Below are the code and all the weights of a small trained network. Each question names an input and a class and asks about switching units off, where a switched-off unit gives its printed mean instead of its output.

import numpy as np


def w(rows, s, z=0):
    codes = np.array(rows[::2]) - 128.0
    scale = np.full(codes.shape[1], s)
    scale[-1] = z or s
    return codes * scale


def norm(h):
    return h / np.sqrt((h * h).mean(-1, keepdims=True) + 1e-5)


def f(y):
    return y / 2 * (1 + np.tanh(0.7978845608 * (y + 0.044715 * y**3)))


def log_softmax(a):
    a = a - a.max(-1, keepdims=True)
    return a - np.log(np.exp(a).sum(-1, keepdims=True))


def net(x, mask):
    res = np.array(x, float).reshape(1, 4) / 4 @ E
    u = 0
    for l in range(2):
        y = f(norm(res) @ A[l][:, :-1].T + A[l][:, -1])
        res = res + np.where(mask[u : u + 4], y, B[l][:, -1]) @ B[l][:, :-1]
        u += 4
    return log_softmax(norm(res)[-1] @ U[:, :-1].T + U[:, -1])


A, B = {}, {}
E = w([
[151,119,150,208,121,63,165,114,43,83],'x0',
[113,144,66,107,79,60,108,102,205,147],'x1',
[135,196,104,162,130,114,141,250,194,146],'x2',
[78,92,92,98,213,133,208,83,138,77],'x3',
],0.011)
A[0] = w([
[120,123,113,171,132,73,116,123,141,77,48],'0.n0',
[142,117,86,68,141,123,143,80,252,137,255],'0.n1',
[59,87,137,94,201,148,121,111,134,122,122],'0.n2',
[169,225,160,166,87,140,139,171,132,119,49],'0.n3',
],0.011,0.0036)
B[0] = w([
[199,102,77,191,199,63,171,94,170,136,152],'0.n0',
[2,171,99,85,66,157,99,158,159,158,254],'0.n1',
[92,83,83,53,206,189,151,136,54,113,184],'0.n2',
[52,135,163,163,180,153,147,55,141,177,206],'0.n3',
],0.0099)
A[1] = w([
[149,46,165,118,59,123,42,105,84,2,3],'1.n0',
[112,207,163,196,140,104,89,225,132,139,18],'1.n1',
[156,97,188,100,166,196,134,163,117,75,28],'1.n2',
[168,119,108,161,85,115,170,83,185,55,104],'1.n3',
],0.0093,0.002)
B[1] = w([
[157,77,128,113,85,121,63,167,120,159,181],'1.n0',
[176,143,179,196,121,170,120,129,152,120,254],'1.n1',
[254,139,76,107,126,152,225,78,115,92,177],'1.n2',
[99,166,132,73,99,50,117,94,142,126,148],'1.n3',
],0.014,0.005)
U = w([
[84,200,120,114,46,148,59,198,221,173,135],'0',
[134,119,133,115,155,114,135,186,130,150,3],'1',
[149,94,112,130,189,68,171,148,97,44,67],'2',
[18,112,107,48,154,199,162,131,127,113,209],'3',
[183,162,238,218,142,191,155,140,161,148,172],'4',
[178,60,163,109,63,117,47,128,92,163,169],'5',
[249,91,115,68,172,205,187,119,83,97,162],'6',
[135,152,103,146,102,4,137,103,155,119,102],'7',
],0.015,0.0049)

Each question gives the input, the list of numbers given to net, and the class t.
The units are the neurons (one row each of A and B). Each row of codes is followed by its name. A weight is (code - 128) times the scale printed after its matrix; where a second scale follows, it is the last column's (A, B and U).
mask holds one flag per neuron, layer by layer. A switched-off neuron (its flag False) gives its mean, the last column of its row in B, instead of its output. The means were averaged over made-up inputs and are rounded, as every weight is.
A unit's drop is (log p(t) with every unit on - log p(t) with that unit switched off) / (log p(t) with every unit on - log p(t) with every unit switched off).
The circuit of an input: a set's keep is (log p(t) with only the set's units on - log p(t) with every unit switched off) / (log p(t) with every unit on - log p(t) with every unit switched off). Starting from all 8 units, units are removed one at a time, each time the one whose removal leaves the highest keep (on an exact tie, the one counted first), for as long as the keep stays at least 0.8.
circuit, biggest first: the units of the circuit, biggest drop first
unit that matters most: the unit with the biggest drop
top k neurons: the k neurons with the biggest drops, biggest first
top k neurons in layer l: the k neurons of layer l with the biggest drops, biggest first
drop when u is switched off: that unit's drop, to one decimal
input [-4,-5,0,-3], class 6: circuit, biggest first : [0.n1, 1.n2]
input [-4,-8,1,6], class 6: unit that matters most : 1.n2
input [1,1,4,1], class 4: circuit, biggest first : [0.n2, 1.n1]
input [-6,-4,5,-3], class 4: circuit, biggest first : [1.n1, 0.n1]
input [3,-3,-3,-1], class 5: top 2 neurons : [1.n0, 0.n2]
input [-2,-4,2,0], class 6: top 2 neurons : [0.n1, 1.n2]
input [5,-5,-5,-2], class 5: top 2 neurons in layer 0 : [0.n2, 0.n3]
input [4,1,-2,-8], class 4: top 2 neurons : [0.n3, 0.n2]
input [-6,-6,-2,-8], class 4: top 2 neurons : [0.n2, 0.n1]
input [3,0,0,2], class 2: drop when 0.n1 is switched off : 0.2
input [6,-7,-3,-2], class 6: drop when 0.n2 is switched off : -0.3
input [3,-1,5,5], class 2: drop when 0.n1 is switched off : 0.5
